Below is a small trained network, with its code and all its weights. Each question gives an input and a class and asks what happens when units are switched off, that is, made to give their printed mean instead of their output.

import numpy as np


def w(rows, s, z=0):
    codes = np.array(rows[::2]) - 128.0
    scale = np.full(codes.shape[1], s)
    scale[-1] = z or s
    return codes * scale


def f(y):
    return np.maximum(y, 0)


def log_softmax(a):
    a = a - a.max(-1, keepdims=True)
    return a - np.log(np.exp(a).sum(-1, keepdims=True))


def net(x, mask):
    res = np.array(x, float).reshape(1, 8) / 4 @ E
    y = f(res @ A[0][:, :-1].T + A[0][:, -1])
    res = res + np.where(mask, y, B[0][:, -1]) @ B[0][:, :-1]
    return log_softmax(res[-1] @ U[:, :-1].T + U[:, -1])


A, B = {}, {}
E = w([
[77,198,117,176,182,128,136],'x0',
[135,93,92,213,115,129,7],'x1',
[112,149,86,150,135,205,122],'x2',
[141,148,53,163,150,133,115],'x3',
[68,182,145,113,63,63,76],'x4',
[165,160,114,192,80,174,159],'x5',
[141,179,109,74,140,132,127],'x6',
[160,158,189,213,127,109,128],'x7',
],0.014)
A[0] = w([
[116,135,186,139,71,28,210,200],'n0',
[143,109,25,125,191,133,137,110],'n1',
[224,216,141,82,50,113,107,252],'n2',
[40,230,109,97,87,117,128,186],'n3',
[125,106,98,108,132,161,134,61],'n4',
[192,90,126,98,132,204,186,156],'n5',
[88,115,87,121,178,142,138,119],'n6',
[160,145,191,200,210,146,137,138],'n7',
[66,177,123,179,182,127,144,191],'n8',
[142,145,65,139,219,160,136,170],'n9',
[118,139,93,67,156,184,169,198],'n10',
[139,134,81,153,78,132,1,166],'n11',
[168,132,121,147,196,195,143,234],'n12',
[165,82,126,73,107,209,130,172],'n13',
[107,162,153,176,126,116,179,193],'n14',
[84,66,107,162,97,138,73,156],'n15',
[144,101,54,47,164,167,159,102],'n16',
[55,95,172,45,167,73,66,183],'n17',
[94,213,128,121,142,143,155,137],'n18',
[199,91,128,82,54,169,171,80],'n19',
[151,110,85,174,72,171,45,184],'n20',
],0.012,0.0044)
B[0] = w([
[253,142,129,133,90,146,184,250],'n0',
[80,154,75,150,105,33,185,203],'n1',
[194,77,63,111,183,162,94,207],'n2',
[134,153,77,51,40,198,59,233],'n3',
[141,126,94,155,147,114,159,157],'n4',
[96,73,123,124,176,166,226,222],'n5',
[139,150,136,139,94,98,161,171],'n6',
[138,226,176,170,207,125,99,206],'n7',
[106,201,146,107,123,171,73,206],'n8',
[84,180,92,129,144,50,130,212],'n9',
[83,117,105,95,116,111,136,211],'n10',
[124,102,99,200,33,124,43,242],'n11',
[27,163,90,145,219,78,154,215],'n12',
[72,2,137,116,170,145,160,204],'n13',
[148,207,131,154,134,142,159,189],'n14',
[114,128,166,181,58,135,123,200],'n15',
[122,79,86,118,121,85,168,216],'n16',
[181,76,241,51,94,35,57,248],'n17',
[117,190,86,44,114,183,133,191],'n18',
[106,63,149,154,192,193,131,199],'n19',
[53,119,120,224,97,145,109,228],'n20',
],0.0088,0.017)
U = w([
[93,111,102,252,60,149,68,235],'0',
[156,96,211,74,106,75,100,182],'1',
[87,68,140,130,174,215,171,121],'2',
[105,187,77,38,64,221,116,133],'3',
[234,163,122,174,118,155,196,129],'4',
[199,94,71,94,130,112,47,2],'5',
[84,125,41,133,147,62,163,69],'6',
[95,228,118,177,210,130,90,95],'7',
],0.011,0.002)

Each question gives the input, the list of numbers given to net, and the class t.
The units are the neurons (one row each of A and B). Each row of codes is followed by its name. A weight is (code - 128) times the scale printed after its matrix; where a second scale follows, it is the last column's (A, B and U).
mask holds one flag per neuron, in row order. A switched-off neuron (its flag False) gives its mean, the last column of its row in B, instead of its output. The means were averaged over made-up inputs and are rounded, as every weight is.
A unit's drop is (log p(t) with every unit on - log p(t) with that unit switched off) / (log p(t) with every unit on - log p(t) with every unit switched off).
The circuit of an input: a set's keep is (log p(t) with only the set's units on - log p(t) with every unit switched off) / (log p(t) with every unit on - log p(t) with every unit switched off). Starting from the 12 units with the biggest drops (on a tie, the unit counted first), units are removed one at a time, each time the one whose removal leaves the highest keep (on an exact tie, the one counted first), for as long as the keep stays at least 0.8.
units of the circuit, in order: the units of the circuit, biggest drop first
most important unit: the unit with the biggest drop
k most important neurons: the k neurons with the biggest drops, biggest first
drop when u is switched off: that unit's drop, to one decimal
input [-7,-8,-8,-4,-7,7,-7,2], class 2: most important unit => n19
input [1,2,0,-8,1,3,0,-1], class 1: 2 most important neurons => (n11, n20)
input [-4,6,7,2,-8,-4,-5,-5], class 6: 2 most important neurons => (n1, n12)
input [1,0,-7,5,6,-1,0,-3], class 5: 2 most important neurons => (n3, n2)
input [3,2,3,1,-4,5,-2,-2], class 7: units of the circuit, in order => (n7, n12)
input [1,2,5,2,-2,-1,4,1], class 6: units of the circuit, in order => (n1, n9)
input [-3,-6,-5,6,8,-1,6,7], class 3: 3 most important neurons => (n3, n18, n11)
input [7,-5,1,5,1,4,-6,-4], class 3: 2 most important neurons => (n3, n18)
input [-7,4,-5,-1,8,2,5,-8], class 5: 3 most important neurons => (n2, n17, n11)
input [6,-7,5,-1,-5,7,-7,-2], class 7: 3 most important neurons => (n7, n8, n14)
input [-4,-6,-1,5,-6,2,3,-3], class 6: 4 most important neurons => (n1, n16, n9, n12)
input [5,-8,2,-7,-4,6,0,0], class 2: 2 most important neurons => (n5, n19)
input [-6,7,-6,0,-6,1,4,-8], class 2: 2 most important neurons => (n13, n19)
input [-8,4,-1,-7,2,5,4,-4], class 2: units of the circuit, in order => (n19)
input [7,8,8,0,-6,3,-3,4], class 7: 2 most important neurons => (n7, n12)
input [-4,5,6,-6,-6,-4,2,1], class 2: 2 most important neurons => (n13, n5)
input [-3,2,1,-2,6,-7,6,0], class 1: drop when n17 is switched off => 4.4
input [3,3,-6,5,8,-8,-6,5], class 1: drop when n17 is switched off => 2.0
input [-6,7,-6,6,1,-5,6,4], class 0: drop when n7 is switched off => 0.0
input [7,-2,7,-4,3,6,-5,6], class 7: units of the circuit, in order => (n7)
